Below is a small trained network, with its code and all its weights. Each question gives an input and a target symbol and asks what happens when units are switched off, that is, made to give their printed mean instead of their output.

import numpy as np


def w(rows, s, z=0):
    codes = np.array(rows[::2]) - 128.0
    scale = np.full(codes.shape[1], s)
    scale[-1] = z or s
    return codes * scale


def norm(h):
    return h / np.sqrt((h * h).mean(-1, keepdims=True) + 1e-5)


def softmax(a):
    e = np.exp(a - a.max(-1, keepdims=True))
    return e / e.sum(-1, keepdims=True)


def log_softmax(a):
    a = a - a.max(-1, keepdims=True)
    return a - np.log(np.exp(a).sum(-1, keepdims=True))


def net(x, mask):
    ids = ['ΛΞΩαβγδεζηθμτφ'.index(c) for c in x.split()]
    T = len(ids)
    res = E[ids] + P[:T]
    u = 0
    for l in range(3):
        r = norm(res)
        for j in range(2):
            rows = slice(2 * j, 2 * j + 2)
            q, k, v = (r @ M[l][rows].T for M in (Q, K, V))
            z = softmax(np.where(np.tri(T) > 0, q @ k.T / 2**0.5, -1e9)) @ v
            o = O[l][rows]
            res = res + np.where(mask[u + j], z, o[:, -1]) @ o[:, :-1]
        u += 2
    return log_softmax(norm(res)[-1] @ U[:, :-1].T + U[:, -1])


Q, K, V, O = {}, {}, {}, {}
E = w([
[34,117,143,86],'Λ',
[58,147,116,119],'Ξ',
[76,191,110,101],'Ω',
[255,121,63,180],'α',
[149,176,73,145],'β',
[84,89,113,137],'γ',
[177,42,91,95],'δ',
[22,52,114,148],'ε',
[213,119,109,47],'ζ',
[160,83,104,146],'η',
[40,97,109,111],'θ',
[106,130,104,205],'μ',
[115,93,107,66],'τ',
[64,208,95,149],'φ',
],0.0064)
P = w([
[134,141,136,121],'0',
[56,120,40,180],'1',
[125,139,164,121],'2',
[162,128,138,120],'3',
[83,105,24,174],'4',
[118,139,180,118],'5',
[161,127,140,118],'6',
[99,104,17,160],'7',
[113,140,203,114],'8',
[160,127,139,119],'9',
[115,135,5,162],'10',
],0.014)
Q[0] = w([
[62,125,87,101],'0.h0',
[146,86,196,211],'0.h0',
[124,95,169,67],'0.h1',
[251,88,113,62],'0.h1',
],0.014)
K[0] = w([
[85,167,247,132],'0.h0',
[66,40,46,198],'0.h0',
[63,122,87,143],'0.h1',
[178,59,26,155],'0.h1',
],0.013)
V[0] = w([
[174,70,1,132],'0.h0',
[29,132,28,132],'0.h0',
[59,188,122,119],'0.h1',
[155,176,244,122],'0.h1',
],0.0038)
O[0] = w([
[203,86,123,174,36],'0.h0',
[137,141,100,253,253],'0.h0',
[165,125,135,54,226],'0.h1',
[187,185,81,158,47],'0.h1',
],0.0052,0.0013)
Q[1] = w([
[148,171,143,111],'1.h0',
[128,115,79,114],'1.h0',
[147,170,254,138],'1.h1',
[112,153,154,163],'1.h1',
],0.02)
K[1] = w([
[170,113,167,94],'1.h0',
[154,161,108,126],'1.h0',
[95,114,5,117],'1.h1',
[99,152,77,182],'1.h1',
],0.016)
V[1] = w([
[121,95,254,96],'1.h0',
[89,160,99,103],'1.h0',
[156,81,83,92],'1.h1',
[87,106,47,192],'1.h1',
],0.0045)
O[1] = w([
[243,202,121,45,4],'1.h0',
[152,69,113,102,187],'1.h0',
[113,197,155,71,126],'1.h1',
[89,161,88,252,223],'1.h1',
],0.0046,0.0021)
Q[2] = w([
[88,116,4,107],'2.h0',
[130,168,107,123],'2.h0',
[184,111,108,113],'2.h1',
[74,99,98,162],'2.h1',
],0.022)
K[2] = w([
[138,159,253,167],'2.h0',
[153,201,126,134],'2.h0',
[166,151,88,128],'2.h1',
[85,106,166,191],'2.h1',
],0.017)
V[2] = w([
[72,228,91,106],'2.h0',
[75,85,191,103],'2.h0',
[210,213,53,136],'2.h1',
[153,67,7,131],'2.h1',
],0.012)
O[2] = w([
[96,246,89,84,192],'2.h0',
[5,68,184,94,143],'2.h0',
[92,94,57,92,2],'2.h1',
[151,75,129,70,150],'2.h1',
],0.013,0.0056)
U = w([
[105,126,172,3,173],'Λ',
[151,138,50,67,124],'Ξ',
[165,166,122,61,253],'Ω',
[232,108,106,173,205],'α',
[214,202,60,143,90],'β',
[110,119,57,254,26],'γ',
[156,76,218,198,171],'δ',
[54,142,191,195,17],'ε',
[151,56,147,81,227],'ζ',
[105,58,175,179,96],'η',
[62,178,148,156,151],'θ',
[188,107,53,156,129],'μ',
[29,88,226,76,59],'τ',
[142,201,94,116,123],'φ',
],0.019,0.0055)

Each question gives the input, a string of symbols that net reads in full, and the target symbol t.
The units are the heads (2 rows each of Q, K, V and O). Each row of codes is followed by its name. A weight is (code - 128) times the scale printed after its matrix; where a second scale follows, it is the last column's (O and U).
mask holds one flag per head, layer by layer. A switched-off head (its flag False) gives its mean, the last column of its rows in O, instead of its output. The means were averaged over made-up inputs and are rounded, as every weight is.
A unit's drop is (log p(t) with every unit on - log p(t) with that unit switched off) / (log p(t) with every unit on - log p(t) with every unit switched off).
The circuit of an input: a set's keep is (log p(t) with only the set's units on - log p(t) with every unit switched off) / (log p(t) with every unit on - log p(t) with every unit switched off). Starting from all 6 units, units are removed one at a time, each time the one whose removal leaves the highest keep (on an exact tie, the one counted first), for as long as the keep stays at least 0.8.
units of the circuit, in order: the units of the circuit, biggest drop first
most important unit: the unit with the biggest drop
which heads matter: for each layer, one digit per head in row order, 1 if its drop is at least 0.15 and else 0, layers parted by /
drop when u is switched off: that unit's drop, to one decimal
input θ μ γ ε τ ζ δ, target ζ: which heads matter	10 / 01 / 01
input τ τ ε β δ Ω α, target μ: which heads matter	10 / 00 / 01
input φ η θ γ η η τ η α ε η, target α: most important unit	0.h0
input θ φ Λ γ ε β, target β: units of the circuit, in order	(0.h1, 2.h0)
input α μ γ, target α: units of the circuit, in order	(2.h0, 0.h0)
input γ γ ε γ γ, target ε: which heads matter	00 / 00 / 11
input τ γ δ ζ ζ θ θ θ θ ε Ω, target θ: which heads matter	01 / 01 / 11
input γ ε Ω τ γ θ, target θ: units of the circuit, in order	(0.h1, 2.h1, 1.h0)
input γ θ α φ γ Λ ε τ γ Λ, target ε: which heads matter	11 / 01 / 01
input δ α β ε μ φ θ Λ, target φ: which heads matter	00 / 00 / 10
input γ θ Λ φ δ τ γ θ δ γ Ξ, target δ: which heads matter	00 / 00 / 10
input τ Ξ γ Λ η ε φ γ, target ε: which heads matter	10 / 00 / 11
input δ η γ, target δ: which heads matter	00 / 00 / 10
input ε δ β η φ τ Ω α, target τ: units of the circuit, in order	(1.h1, 2.h0)
input θ γ η γ θ, target η: units of the circuit, in order	(2.h0)
input ε Ω φ Λ ε, target φ: units of the circuit, in order	(2.h0, 0.h1)
input γ γ μ β δ τ, target δ: which heads matter	01 / 00 / 10
input Ξ τ ζ Λ τ γ Λ η τ γ τ, target τ: which heads matter	10 / 01 / 10
input β φ Ξ τ θ τ, target θ: units of the circuit, in order	(2.h1, 1.h1, 1.h0)
input μ δ η ε α μ θ δ η θ η, target η: units of the circuit, in order	(2.h0)
input τ α θ η δ, target θ: units of the circuit, in order	(2.h0, 1.h1, 2.h1)
input γ γ τ Ω θ, target τ: drop when 2.h0 is switched off	0.4
